Here is a tiny trained network, its code and every weight. The questions are about switching its units off for an input and a target symbol, where a switched-off unit gives its printed mean instead of its output.

import numpy as np


def w(rows, s, z=0):
    codes = np.array(rows[::2]) - 128.0
    scale = np.full(codes.shape[1], s)
    scale[-1] = z or s
    return codes * scale


def f(y):
    return y / 2 * (1 + np.tanh(0.7978845608 * (y + 0.044715 * y**3)))


def softmax(a):
    e = np.exp(a - a.max(-1, keepdims=True))
    return e / e.sum(-1, keepdims=True)


def log_softmax(a):
    a = a - a.max(-1, keepdims=True)
    return a - np.log(np.exp(a).sum(-1, keepdims=True))


def net(x, mask):
    ids = ['γδζμξτψ'.index(c) for c in x.split()]
    T = len(ids)
    res = E[ids] + P[:T]
    u = 0
    for l in range(3):
        q, k, v = (res @ M[l].T for M in (Q, K, V))
        z = softmax(np.where(np.tri(T) > 0, q @ k.T / 3**0.5, -1e9)) @ v
        res = res + np.where(mask[u], z, O[l][:, -1]) @ O[l][:, :-1]
        u += 1
        y = f(res @ A[l][:, :-1].T + A[l][:, -1])
        res = res + np.where(mask[u : u + 8], y, B[l][:, -1]) @ B[l][:, :-1]
        u += 8
    return log_softmax(res[-1] @ U[:, :-1].T + U[:, -1])


Q, K, V, O, A, B = {}, {}, {}, {}, {}, {}
E = w([
[156,75,157],'γ',
[121,128,126],'δ',
[64,98,146],'ζ',
[52,99,118],'μ',
[128,34,190],'ξ',
[66,101,157],'τ',
[232,2,113],'ψ',
],0.013)
P = w([
[99,61,32],'0',
[112,68,45],'1',
[113,71,71],'2',
[116,80,96],'3',
[119,90,122],'4',
[124,105,145],'5',
[126,120,172],'6',
[132,137,196],'7',
[136,153,222],'8',
[140,170,244],'9',
],0.011)
Q[0] = w([
[73,11,158],'L0H1',
[255,150,85],'L0H1',
[135,243,39],'L0H1',
],0.0075)
K[0] = w([
[180,151,255],'L0H1',
[154,37,49],'L0H1',
[43,126,64],'L0H1',
],0.0087)
V[0] = w([
[111,123,39],'L0H1',
[8,152,131],'L0H1',
[86,150,170],'L0H1',
],0.013)
O[0] = w([
[81,223,176,223],'L0H1',
[1,114,133,254],'L0H1',
[79,80,128,87],'L0H1',
],0.0087,0.0027)
A[0] = w([
[105,186,225,162],'L0N1',
[99,187,253,160],'L0N2',
[190,190,197,254],'L0N3',
[169,56,99,155],'L0N4',
[73,22,43,164],'L0N5',
[105,57,84,94],'L0N6',
[230,72,200,81],'L0N7',
[182,14,20,236],'L0N8',
],0.0078,0.0049)
B[0] = w([
[105,229,167,169],'L0N1',
[111,254,181,185],'L0N2',
[107,202,100,166],'L0N3',
[144,113,41,170],'L0N4',
[86,21,118,254],'L0N5',
[97,94,101,155],'L0N6',
[107,135,48,199],'L0N7',
[196,132,45,209],'L0N8',
],0.0081,0.007)
Q[1] = w([
[209,240,124],'L1H1',
[224,112,121],'L1H1',
[255,144,85],'L1H1',
],0.0082)
K[1] = w([
[118,216,80],'L1H1',
[79,122,2],'L1H1',
[71,145,47],'L1H1',
],0.0082)
V[1] = w([
[161,255,173],'L1H1',
[115,134,141],'L1H1',
[75,167,124],'L1H1',
],0.0048)
O[1] = w([
[133,3,151,3],'L1H1',
[155,130,127,128],'L1H1',
[173,131,80,162],'L1H1',
],0.0049,0.0055)
A[1] = w([
[124,140,123,146],'L1N1',
[116,1,93,137],'L1N2',
[62,11,90,166],'L1N3',
[97,210,231,84],'L1N4',
[68,22,97,152],'L1N5',
[46,237,215,124],'L1N6',
[170,181,71,253],'L1N7',
[115,74,110,133],'L1N8',
],0.0075,0.0074)
B[1] = w([
[115,132,138,138],'L1N1',
[231,94,110,181],'L1N2',
[194,60,177,255],'L1N3',
[118,98,42,164],'L1N4',
[181,56,169,235],'L1N5',
[2,43,90,253],'L1N6',
[70,153,139,214],'L1N7',
[184,127,134,153],'L1N8',
],0.0092,0.01)
Q[2] = w([
[141,72,167],'L2H1',
[255,126,148],'L2H1',
[209,186,59],'L2H1',
],0.0074)
K[2] = w([
[173,115,171],'L2H1',
[182,82,59],'L2H1',
[105,113,2],'L2H1',
],0.0082)
V[2] = w([
[172,253,146],'L2H1',
[175,177,187],'L2H1',
[55,162,163],'L2H1',
],0.0046)
O[2] = w([
[110,71,142,9],'L2H1',
[71,88,147,69],'L2H1',
[184,123,254,107],'L2H1',
],0.0086,0.016)
A[2] = w([
[144,119,228,255],'L2N1',
[79,42,191,83],'L2N2',
[213,78,235,164],'L2N3',
[254,113,90,71],'L2N4',
[118,73,151,101],'L2N5',
[73,111,106,137],'L2N6',
[67,31,176,59],'L2N7',
[115,174,111,138],'L2N8',
],0.0092,0.0098)
B[2] = w([
[77,160,114,212],'L2N1',
[161,166,157,245],'L2N2',
[142,178,3,172],'L2N3',
[85,138,188,218],'L2N4',
[162,145,116,179],'L2N5',
[162,105,154,194],'L2N6',
[172,147,151,251],'L2N7',
[119,122,143,142],'L2N8',
],0.014,0.012)
U = w([
[163,128,219,208],'γ',
[13,118,153,177],'δ',
[255,172,109,1],'ζ',
[170,165,138,62],'μ',
[148,27,103,209],'ξ',
[146,152,135,109],'τ',
[100,159,62,107],'ψ',
],0.0076,0.0045)

Each question gives the input, a string of symbols that net reads in full, and the target symbol t.
The units are the heads (3 rows each of Q, K, V and O) and the neurons (one row each of A and B). Each row of codes is followed by its name. A weight is (code - 128) times the scale printed after its matrix; where a second scale follows, it is the last column's (O, A, B and U).
mask holds one flag per unit, layer by layer, with each layer's heads first. A switched-off unit (its flag False) gives its mean, the last column of its rows in O or B, instead of its output. The means were averaged over made-up inputs and are rounded, as every weight is.
A unit's drop is (log p(t) with every unit on - log p(t) with that unit switched off) / (log p(t) with every unit on - log p(t) with every unit switched off).
The circuit of an input: a set's keep is (log p(t) with only the set's units on - log p(t) with every unit switched off) / (log p(t) with every unit on - log p(t) with every unit switched off). Starting from the 12 units with the biggest drops (on a tie, the unit counted first), units are removed one at a time, each time the one whose removal leaves the highest keep (on an exact tie, the one counted first), for as long as the keep stays at least 0.8.
circuit, biggest first: the units of the circuit, biggest drop first
unit that matters most: the unit with the biggest drop
top k neurons: the k neurons with the biggest drops, biggest first
k most important neurons of layer l: the k neurons of layer l with the biggest drops, biggest first
input τ μ μ ψ δ ξ τ ψ τ, target δ: unit that matters most => L0H1
input γ τ γ μ τ ξ, target ξ: top 3 neurons => L2N2, L2N7, L2N1
input μ τ μ ζ, target γ: top 2 neurons => L1N6, L0N2
input μ ζ ψ τ μ μ, target γ: 3 most important neurons of layer 0 => L0N2, L0N8, L0N1
input τ μ μ ξ τ, target ξ: top 2 neurons => L1N6, L1N2
input μ ψ τ μ ψ ψ μ γ, target ψ: 3 most important neurons of layer 2 => L2N7, L2N2, L2N4
input τ γ μ τ ψ μ, target δ: circuit, biggest first => L2N7, L2N2, L2N3
input μ ψ μ τ ζ μ γ μ, target ψ: 3 most important neurons of layer 2 => L2N3, L2N1, L2N6
input τ μ τ τ, target ζ: 3 most important neurons of layer 0 => L0N5, L0N3, L0N6
input μ ζ τ τ ξ ζ, target ξ: top 3 neurons => L1N6, L1N2, L1N3
input ζ μ τ τ τ μ, target ζ: top 3 neurons => L2N3, L0N5, L1N3
input ξ μ τ ζ, target ζ: top 2 neurons => L0N8, L0N5
input μ ξ τ μ ζ, target γ: top 3 neurons => L0N2, L1N6, L0N1
input μ μ τ μ μ μ ξ μ, target ξ: top 4 neurons => L1N6, L1N2, L0N7, L1N3
input ζ μ τ ζ, target ζ: top 4 neurons => L0N5, L1N3, L2N3, L1N5
input μ ψ ζ, target δ: 2 most important neurons of layer 1 => L1N3, L1N5
input μ τ τ, target ζ: 2 most important neurons of layer 2 => L2N3, L2N4
input μ ψ ψ ζ, target δ: 4 most important neurons of layer 2 => L2N7, L2N2, L2N3, L2N5
input μ μ ψ γ τ, target ψ: top 2 neurons => L2N3, L1N6
input μ μ μ ξ δ ζ μ δ, target δ: most important neuron of layer 1 => L1N3
input γ τ μ, target ζ: 3 most important neurons of layer 1 => L1N3, L1N5, L1N4
input μ τ μ γ τ μ γ μ, target ψ: top 3 neurons => L2N3, L1N6, L2N1
input μ μ τ, target γ: top 2 neurons => L1N6, L0N2
input μ μ ζ ξ, target ξ: 4 most important neurons of layer 2 => L2N2, L2N7, L2N1, L2N4
input γ μ ξ ζ μ τ μ ψ τ, target δ: 3 most important neurons of layer 0 => L0N5, L0N2, L0N1
input ξ μ μ τ μ τ ψ μ ξ μ, target ξ: most important neuron of layer 2 => L2N2
input μ μ τ μ ψ τ μ μ, target γ: most important neuron of layer 2 => L2N3
